[[132 112 124 132 134 144 150 124 129 132 146 117 124 129]
 [128 146 134 128 128 114 109 134 122 128 112 140 134 122]
 [114 135 125 112 107 134 123 125 146 113 124 132 125 147]]
->
[[132 112 124 132 134 144 150 124 129 132 146 117 124 129]
 [114 135 125 112 107 134 123 125 146 113 124 132 125 147]
 [128 146 134 128 128 114 109 134 122 128 112 140 134 122]]

[[145 143 130 148 137 132 120 124]
 [129 133 125 130 126 133 122 123]
 [146 147 129 151 137 135 117 121]
 [146 139 133 147 139 129 123 127]
 [154 149 132 157 141 134 115 122]
 [105 105 127 100 117 119 142 137]
 [122 128 123 124 123 131 126 124]
 [148 146 131 152 138 134 118 123]]
->
[[122 128 123 124 123 131 126 124]
 [129 133 125 130 126 133 122 123]
 [105 105 127 100 117 119 142 137]
 [146 147 129 151 137 135 117 121]
 [145 143 130 148 137 132 120 124]
 [148 146 131 152 138 134 118 123]
 [154 149 132 157 141 134 115 122]
 [146 139 133 147 139 129 123 127]]

[[106 134 124 128 125 131 124 126 129 131 132]
 [144 119 123 120 117 118 117 123 121 120 119]
 [151 125 122 123 118 122 117 118 125 123 124]
 [146 121 117 116 112 123 113 110 120 122 123]
 [111 139 135 138 139 139 140 139 135 138 139]
 [116 128 132 133 131 127 132 132 130 125 126]
 [147 121 119 117 123 121 116 120 116 119 120]
 [111 134 136 134 132 136 136 136 131 134 136]]
->
[[146 121 117 116 112 123 113 110 120 122 123]
 [147 121 119 117 123 121 116 120 116 119 120]
 [151 125 122 123 118 122 117 118 125 123 124]
 [144 119 123 120 117 118 117 123 121 120 119]
 [106 134 124 128 125 131 124 126 129 131 132]
 [116 128 132 133 131 127 132 132 130 125 126]
 [111 139 135 138 139 139 140 139 135 138 139]
 [111 134 136 134 132 136 136 136 131 134 136]]

[[125 112 131 114 121]
 [122 115 120 134 136]
 [145 124 108 126 134]
 [125 138 145 126 115]
 [126 154 126 139 127]
 [101 122 125 135 126]]
->
[[145 124 108 126 134]
 [122 115 120 134 136]
 [101 122 125 135 126]
 [126 154 126 139 127]
 [125 112 131 114 121]
 [125 138 145 126 115]]

[[131 132 148 129 124 138 134]
 [127 120 130 127 136 114 131]
 [129 124 151 127 132 129 138]
 [123 120 128 131 140 113 129]]
->
[[123 120 128 131 140 113 129]
 [127 120 130 127 136 114 131]
 [131 132 148 129 124 138 134]
 [129 124 151 127 132 129 138]]

[[136 126 143 140 141 157 142 130 132]
 [132 125 132 132 131 133 141 129 130]
 [132 125 133 132 131 131 138 129 129]
 [134 125 135 132 139 139 132 130 129]]
->
[[132 125 132 132 131 133 141 129 130]
 [132 125 133 132 131 131 138 129 129]
 [134 125 135 132 139 139 132 130 129]
 [136 126 143 140 141 157 142 130 132]]

[[138 140 147 145 126 117 121 149 142 131 141  99 108 118]
 [129 132 135 135 122 115 119 138 132 126 132 103 109 115]]
->
[[129 132 135 135 122 115 119 138 132 126 132 103 109 115]
 [138 140 147 145 126 117 121 149 142 131 141  99 108 118]]

[[108 106 112 107 109 106 108 104 112 111]
 [129 116 126 119 129 116 117 124 129 126]
 [111 124 123 123 111 123 123 114 111 113]
 [149 136 131 146 145 141 138 152 141 142]
 [143 131 132 138 145 131 131 142 146 143]
 [141 150 145 150 140 153 150 147 137 140]]
->
[[108 106 112 107 109 106 108 104 112 111]
 [111 124 123 123 111 123 123 114 111 113]
 [129 116 126 119 129 116 117 124 129 126]
 [149 136 131 146 145 141 138 152 141 142]
 [143 131 132 138 145 131 131 142 146 143]
 [141 150 145 150 140 153 150 147 137 140]]
